Below is a small trained network, with its code and all its weights. Each question gives an input and a class and asks what happens when units are switched off, that is, made to give their printed mean instead of their output.

import numpy as np


def w(rows, s, z=0):
    codes = np.array(rows[::2]) - 128.0
    scale = np.full(codes.shape[1], s)
    scale[-1] = z or s
    return codes * scale


def norm(h):
    return h / np.sqrt((h * h).mean(-1, keepdims=True) + 1e-5)


def f(y):
    return np.maximum(y, 0)


def log_softmax(a):
    a = a - a.max(-1, keepdims=True)
    return a - np.log(np.exp(a).sum(-1, keepdims=True))


def net(x, mask):
    res = np.array(x, float).reshape(1, 6) / 4 @ E
    u = 0
    for l in range(3):
        y = f(norm(res) @ A[l][:, :-1].T + A[l][:, -1])
        res = res + np.where(mask[u : u + 10], y, B[l][:, -1]) @ B[l][:, :-1]
        u += 10
    return log_softmax(norm(res)[-1] @ U[:, :-1].T + U[:, -1])


A, B = {}, {}
E = w([
[94,240,154,67,89],'x0',
[130,128,128,128,130],'x1',
[127,129,129,129,125],'x2',
[138,120,3,25,132],'x3',
[159,44,154,67,46],'x4',
[123,125,128,128,127],'x5',
],0.0056)
A[0] = w([
[169,84,50,105,201,62],'0.n1',
[197,97,15,30,77,85],'0.n2',
[137,28,141,249,147,172],'0.n3',
[131,182,206,32,58,91],'0.n4',
[181,148,217,70,60,2],'0.n5',
[80,220,69,40,74,51],'0.n6',
[116,43,184,63,36,152],'0.n7',
[120,56,205,147,63,53],'0.n8',
[176,103,1,72,171,86],'0.n9',
[135,90,61,140,196,40],'0.n10',
],0.0054,0.0047)
B[0] = w([
[77,87,142,236,4,178],'0.n1',
[64,136,236,115,251,237],'0.n2',
[244,176,74,44,254,252],'0.n3',
[50,193,52,159,19,202],'0.n4',
[69,110,59,226,22,155],'0.n5',
[51,204,10,101,220,199],'0.n6',
[191,113,217,130,18,235],'0.n7',
[228,91,14,211,70,173],'0.n8',
[9,77,151,176,79,223],'0.n9',
[113,148,148,228,71,157],'0.n10',
],0.0043,0.0046)
A[1] = w([
[112,124,83,12,135,150],'1.n1',
[62,108,41,201,185,61],'1.n2',
[80,194,166,70,113,126],'1.n3',
[134,94,65,154,140,68],'1.n4',
[109,114,105,42,142,139],'1.n5',
[79,187,158,73,120,161],'1.n6',
[70,178,157,93,115,175],'1.n7',
[109,3,179,102,56,48],'1.n8',
[98,48,239,135,188,137],'1.n9',
[82,186,149,227,131,3],'1.n10',
],0.0072,0.003)
B[1] = w([
[180,87,127,193,165,223],'1.n1',
[94,211,122,171,61,253],'1.n2',
[184,94,138,104,118,230],'1.n3',
[92,160,192,117,125,167],'1.n4',
[165,88,127,153,163,195],'1.n5',
[206,90,162,102,143,238],'1.n6',
[193,136,180,125,139,243],'1.n7',
[107,138,48,135,254,228],'1.n8',
[75,123,56,101,140,211],'1.n9',
[218,151,177,70,86,187],'1.n10',
],0.0073,0.0038)
A[2] = w([
[108,159,61,54,215,166],'2.n1',
[87,39,118,136,110,5],'2.n2',
[88,120,151,122,55,126],'2.n3',
[14,120,95,195,106,145],'2.n4',
[101,136,181,140,55,105],'2.n5',
[194,2,130,88,119,139],'2.n6',
[94,121,181,134,50,121],'2.n7',
[173,216,119,142,152,165],'2.n8',
[27,99,124,177,125,119],'2.n9',
[130,142,98,142,207,169],'2.n10',
],0.0085,0.0032)
B[2] = w([
[89,78,141,227,208,231],'2.n1',
[70,154,43,224,236,143],'2.n2',
[94,166,71,222,134,162],'2.n3',
[223,137,192,65,64,208],'2.n4',
[64,108,54,159,102,170],'2.n5',
[128,254,230,23,72,246],'2.n6',
[82,126,68,142,171,170],'2.n7',
[91,13,94,71,126,253],'2.n8',
[145,179,112,149,41,181],'2.n9',
[37,116,99,135,113,237],'2.n10',
],0.0063,0.0054)
U = w([
[81,80,71,138,245,253],'0',
[207,138,224,22,142,50],'1',
[105,160,88,174,35,33],'2',
],0.012,0.0011)

Each question gives the input, the list of numbers given to net, and the class t.
The units are the neurons (one row each of A and B). Each row of codes is followed by its name. A weight is (code - 128) times the scale printed after its matrix; where a second scale follows, it is the last column's (A, B and U).
mask holds one flag per neuron, layer by layer. A switched-off neuron (its flag False) gives its mean, the last column of its row in B, instead of its output. The means were averaged over made-up inputs and are rounded, as every weight is.
A unit's drop is (log p(t) with every unit on - log p(t) with that unit switched off) / (log p(t) with every unit on - log p(t) with every unit switched off).
The circuit of an input: a set's keep is (log p(t) with only the set's units on - log p(t) with every unit switched off) / (log p(t) with every unit on - log p(t) with every unit switched off). Starting from the 12 units with the biggest drops (on a tie, the unit counted first), units are removed one at a time, each time the one whose removal leaves the highest keep (on an exact tie, the one counted first), for as long as the keep stays at least 0.8.
circuit, biggest first: the units of the circuit, biggest drop first
most important unit: the unit with the biggest drop
top k neurons: the k neurons with the biggest drops, biggest first
top k neurons in layer l: the k neurons of layer l with the biggest drops, biggest first
drop of u: that unit's drop, to one decimal
input [4,3,-6,0,-5,-1], class 1: top 2 neurons -> 0.n3; 1.n8
input [2,3,6,1,-1,1], class 0: most important unit -> 0.n6
input [0,6,8,6,4,7], class 0: circuit, biggest first -> 1.n8; 2.n1
input [-6,2,7,-5,1,-5], class 1: circuit, biggest first -> 0.n3; 2.n6
input [1,-2,8,-4,-5,-1], class 1: top 3 neurons -> 1.n10; 1.n8; 0.n2
input [4,7,-3,0,2,6], class 2: top 3 neurons -> 0.n4; 0.n3; 0.n5
input [-4,0,-6,1,6,-7], class 0: top 2 neurons in layer 2 -> 2.n1; 2.n4
input [-2,1,-4,-4,1,0], class 1: top 2 neurons -> 1.n8; 0.n2
input [-8,8,8,1,-3,-5], class 2: top 2 neurons -> 0.n1; 1.n2
input [1,-3,-7,0,3,1], class 2: top 3 neurons -> 0.n4; 0.n5; 0.n3
input [-3,0,-5,-2,1,3], class 1: top 2 neurons -> 1.n8; 2.n6
input [-7,1,4,1,-4,-6], class 2: top 2 neurons in layer 0 -> 0.n1; 0.n10
input [2,-4,8,-8,-2,-4], class 1: top 2 neurons -> 1.n10; 2.n1
input [-7,-7,-1,-3,5,-4], class 1: circuit, biggest first -> 2.n6
input [-1,-4,-8,2,5,-2], class 0: drop of 1.n8 -> 1.3
input [3,-6,-3,-5,-7,5], class 1: drop of 1.n10 -> 0.5
input [-2,-5,4,7,8,-6], class 0: drop of 1.n8 -> 2.8
